Below is a small trained network, with its code and all its weights. Each question gives an input and a target symbol and asks what happens when units are switched off, that is, made to give their printed mean instead of their output.

import numpy as np


def w(rows, s, z=0):
    codes = np.array(rows[::2]) - 128.0
    scale = np.full(codes.shape[1], s)
    scale[-1] = z or s
    return codes * scale


def norm(h):
    return h / np.sqrt((h * h).mean(-1, keepdims=True) + 1e-5)


def f(y):
    return np.maximum(y, 0)


def softmax(a):
    e = np.exp(a - a.max(-1, keepdims=True))
    return e / e.sum(-1, keepdims=True)


def log_softmax(a):
    a = a - a.max(-1, keepdims=True)
    return a - np.log(np.exp(a).sum(-1, keepdims=True))


def net(x, mask):
    ids = ['ΔΩβζμξστ'.index(c) for c in x.split()]
    T = len(ids)
    res = E[ids] + P[:T]
    r = norm(res)
    for j in range(3):
        rows = slice(3 * j, 3 * j + 3)
        q, k, v = (r @ M[0][rows].T for M in (Q, K, V))
        z = softmax(np.where(np.tri(T) > 0, q @ k.T / 3**0.5, -1e9)) @ v
        o = O[0][rows]
        res = res + np.where(mask[j], z, o[:, -1]) @ o[:, :-1]
    y = f(norm(res) @ A[0][:, :-1].T + A[0][:, -1])
    res = res + np.where(mask[3:7], y, B[0][:, -1]) @ B[0][:, :-1]
    return log_softmax(norm(res)[-1] @ U[:, :-1].T + U[:, -1])


Q, K, V, O, A, B = {}, {}, {}, {}, {}, {}
E = w([
[140,161,112,218],'Δ',
[136,95,123,64],'Ω',
[133,184,153,188],'β',
[147,105,94,81],'ζ',
[90,93,230,181],'μ',
[2,169,78,114],'ξ',
[131,138,127,168],'σ',
[140,111,81,187],'τ',
],0.004)
P = w([
[121,140,106,188],'0',
[114,138,107,187],'1',
[179,160,113,145],'2',
[91,115,92,175],'3',
[192,168,121,144],'4',
[71,111,80,174],'5',
[222,151,133,123],'6',
[63,102,81,176],'7',
[248,143,152,106],'8',
[53,104,86,174],'9',
],0.0018)
Q[0] = w([
[52,121,90,139],'head 0',
[192,124,166,121],'head 0',
[186,153,191,113],'head 0',
[80,132,90,145],'head 1',
[215,120,178,113],'head 1',
[12,133,100,141],'head 1',
[113,180,150,254],'head 2',
[46,100,114,157],'head 2',
[83,107,120,124],'head 2',
],0.0094)
K[0] = w([
[94,96,221,147],'head 0',
[162,163,62,122],'head 0',
[123,167,37,131],'head 0',
[97,201,119,109],'head 1',
[179,40,140,173],'head 1',
[80,196,114,58],'head 1',
[113,182,165,254],'head 2',
[18,103,113,155],'head 2',
[78,110,115,121],'head 2',
],0.0086)
V[0] = w([
[106,88,156,138],'head 0',
[165,168,69,129],'head 0',
[133,172,177,110],'head 0',
[3,156,97,113],'head 1',
[104,76,124,150],'head 1',
[52,152,92,111],'head 1',
[126,146,140,182],'head 2',
[105,167,137,189],'head 2',
[52,138,84,121],'head 2',
],0.0047)
O[0] = w([
[108,36,151,139,131],'head 0',
[180,253,82,81,147],'head 0',
[129,145,155,187,104],'head 0',
[4,54,23,127,177],'head 1',
[166,85,129,100,145],'head 1',
[44,105,57,118,158],'head 1',
[155,71,118,59,228],'head 2',
[175,58,126,59,252],'head 2',
[241,174,187,135,137],'head 2',
],0.003,0.0029)
A[0] = w([
[47,220,209,80,90],'neuron 0',
[177,14,104,91,162],'neuron 1',
[58,20,252,192,97],'neuron 2',
[152,190,157,70,253],'neuron 3',
],0.0036,0.002)
B[0] = w([
[86,91,201,97,135],'neuron 0',
[108,168,174,71,251],'neuron 1',
[199,4,167,140,222],'neuron 2',
[78,111,178,151,225],'neuron 3',
],0.0049,0.0025)
U = w([
[218,158,72,199,127],'Δ',
[27,168,227,134,33],'Ω',
[121,183,208,241,107],'β',
[106,253,101,139,107],'ζ',
[164,1,169,155,126],'μ',
[68,113,57,113,252],'ξ',
[134,165,173,3,109],'σ',
[223,118,44,48,47],'τ',
],0.0091,0.0043)

Each question gives the input, a string of symbols that net reads in full, and the target symbol t.
The units are the heads (3 rows each of Q, K, V and O) and the neurons (one row each of A and B). Each row of codes is followed by its name. A weight is (code - 128) times the scale printed after its matrix; where a second scale follows, it is the last column's (O, A, B and U).
mask holds one flag per unit, heads first, then neurons. A switched-off unit (its flag False) gives its mean, the last column of its rows in O or B, instead of its output. The means were averaged over made-up inputs and are rounded, as every weight is.
A unit's drop is (log p(t) with every unit on - log p(t) with that unit switched off) / (log p(t) with every unit on - log p(t) with every unit switched off).
The circuit of an input: a set's keep is (log p(t) with only the set's units on - log p(t) with every unit switched off) / (log p(t) with every unit on - log p(t) with every unit switched off). Starting from all 7 units, units are removed one at a time, each time the one whose removal leaves the highest keep (on an exact tie, the one counted first), for as long as the keep stays at least 0.8.
circuit, biggest first: the units of the circuit, biggest drop first
k most important neurons: the k neurons with the biggest drops, biggest first
which heads matter: for each layer, one digit per head in row order, 1 if its drop is at least 0.15 and else 0, layers parted by /
drop when u is switched off: that unit's drop, to one decimal
input β Δ ξ Ω, target ξ: which heads matter => 011
input Ω ξ β σ β Ω ξ β, target ξ: circuit, biggest first => (head 1)
input τ Ω σ τ, target τ: which heads matter => 010
input τ ζ σ Δ, target Δ: 2 most important neurons => (neuron 1; neuron 2)
input ξ μ β Δ ζ, target ζ: circuit, biggest first => (head 2; neuron 2)
input ζ ζ β μ μ Ω β σ β β, target μ: circuit, biggest first => (head 0; neuron 2)
input β σ β σ Ω ξ β β, target ξ: which heads matter => 011
input τ τ σ ζ μ ζ, target μ: circuit, biggest first => (head 0; head 2; neuron 2)
input ξ σ ζ Δ Δ ξ Δ Δ, target ξ: which heads matter => 010
input μ β Ω σ Ω β, target μ: which heads matter => 101
input β Δ Ω σ, target σ: 2 most important neurons => (neuron 1; neuron 2)
input σ Δ σ μ Ω, target Ω: which heads matter => 001
input σ ζ Ω, target Ω: 2 most important neurons => (neuron 3; neuron 0)
input σ σ σ, target σ: circuit, biggest first => (neuron 2)
input β ξ Ω Δ, target ξ: drop when head 2 is switched off => 0.1
input τ σ τ ξ τ σ, target ξ: drop when head 1 is switched off => 1.2
input σ ξ σ Ω, target ξ: drop when head 2 is switched off => 0.6
